Below is a small trained network, with its code and all its weights. Each question gives an input and a class and asks what happens when units are switched off, that is, made to give their printed mean instead of their output.

import numpy as np


def w(rows, s, z=0):
    codes = np.array(rows[::2]) - 128.0
    scale = np.full(codes.shape[1], s)
    scale[-1] = z or s
    return codes * scale


def norm(h):
    return h / np.sqrt((h * h).mean(-1, keepdims=True) + 1e-5)


def f(y):
    return np.maximum(y, 0)


def log_softmax(a):
    a = a - a.max(-1, keepdims=True)
    return a - np.log(np.exp(a).sum(-1, keepdims=True))


def net(x, mask):
    res = np.array(x, float).reshape(1, 2) / 4 @ E
    u = 0
    for l in range(2):
        y = f(norm(res) @ A[l][:, :-1].T + A[l][:, -1])
        res = res + np.where(mask[u : u + 5], y, B[l][:, -1]) @ B[l][:, :-1]
        u += 5
    return log_softmax(norm(res)[-1] @ U[:, :-1].T + U[:, -1])


A, B = {}, {}
E = w([
[137,57,99,45,136,92,105,130,253,75,192],'x0',
[63,173,175,32,218,179,51,96,186,91,162],'x1',
],0.013)
A[0] = w([
[239,3,42,115,81,65,105,245,170,159,33,35],'0.n1',
[58,160,207,67,217,94,82,168,20,118,76,43],'0.n2',
[152,177,47,247,35,187,196,173,40,174,63,114],'0.n3',
[48,179,173,158,191,222,77,134,4,84,85,1],'0.n4',
[115,150,51,175,86,42,195,204,214,71,157,99],'0.n5',
],0.0058,0.0043)
B[0] = w([
[161,44,95,254,102,208,235,138,75,138,170,227],'0.n1',
[96,60,87,171,42,72,222,50,190,172,118,187],'0.n2',
[127,119,202,7,205,109,50,176,148,65,78,255],'0.n3',
[180,114,97,199,68,183,178,66,75,169,225,206],'0.n4',
[80,201,141,180,106,99,72,178,98,157,203,201],'0.n5',
],0.0097,0.0093)
A[1] = w([
[119,142,136,156,119,123,147,99,128,130,97,42],'1.n1',
[101,195,110,142,147,175,128,96,96,173,150,26],'1.n2',
[124,162,107,164,130,163,134,72,139,171,117,4],'1.n3',
[114,175,122,146,84,153,134,63,116,145,125,14],'1.n4',
[128,147,160,99,147,139,117,163,108,93,4,137],'1.n5',
],0.012,0.0022)
B[1] = w([
[94,129,79,120,124,147,108,160,154,149,135,156],'1.n1',
[152,53,42,206,218,194,175,114,180,179,94,204],'1.n2',
[210,226,107,90,146,104,204,72,183,233,138,208],'1.n3',
[175,187,31,112,118,112,209,70,185,120,133,221],'1.n4',
[221,177,182,61,46,5,93,113,174,149,42,253],'1.n5',
],0.011,0.0066)
U = w([
[179,137,200,93,93,73,101,145,106,138,53,222],'0',
[154,164,87,129,144,157,197,62,171,184,129,149],'1',
[136,76,116,219,99,142,154,192,119,106,220,159],'2',
[2,142,160,36,182,136,13,106,184,80,156,155],'3',
[60,161,138,127,155,150,112,139,91,120,115,15],'4',
[74,146,109,122,148,172,74,129,76,112,105,2],'5',
[65,165,125,112,129,129,113,137,90,131,129,24],'6',
[80,159,144,105,113,176,122,133,88,119,132,34],'7',
],0.018,0.0055)

Each question gives the input, the list of numbers given to net, and the class t.
The units are the neurons (one row each of A and B). Each row of codes is followed by its name. A weight is (code - 128) times the scale printed after its matrix; where a second scale follows, it is the last column's (A, B and U).
mask holds one flag per neuron, layer by layer. A switched-off neuron (its flag False) gives its mean, the last column of its row in B, instead of its output. The means were averaged over made-up inputs and are rounded, as every weight is.
A unit's drop is (log p(t) with every unit on - log p(t) with that unit switched off) / (log p(t) with every unit on - log p(t) with every unit switched off).
most important unit: the unit with the biggest drop
k most important neurons: the k neurons with the biggest drops, biggest first
k most important neurons of layer l: the k neurons of layer l with the biggest drops, biggest first
drop of u: that unit's drop, to one decimal
input [1,3], class 3: 2 most important neurons of layer 0	[0.n4, 0.n1]
input [-4,-2], class 0: most important unit	0.n3
input [1,2], class 3: 3 most important neurons	[0.n4, 0.n1, 0.n3]
input [7,1], class 3: 3 most important neurons of layer 0	[0.n4, 0.n1, 0.n2]
input [2,1], class 3: 3 most important neurons	[0.n1, 0.n4, 0.n3]
input [0,8], class 1: 2 most important neurons of layer 0	[0.n3, 0.n2]
input [-1,0], class 0: 2 most important neurons	[0.n3, 0.n1]
input [0,-3], class 0: 2 most important neurons	[0.n3, 0.n4]
input [-5,-2], class 0: drop of 0.n3	2.2
input [1,4], class 3: drop of 0.n1	1.9
input [2,4], class 3: drop of 1.n1	0.0
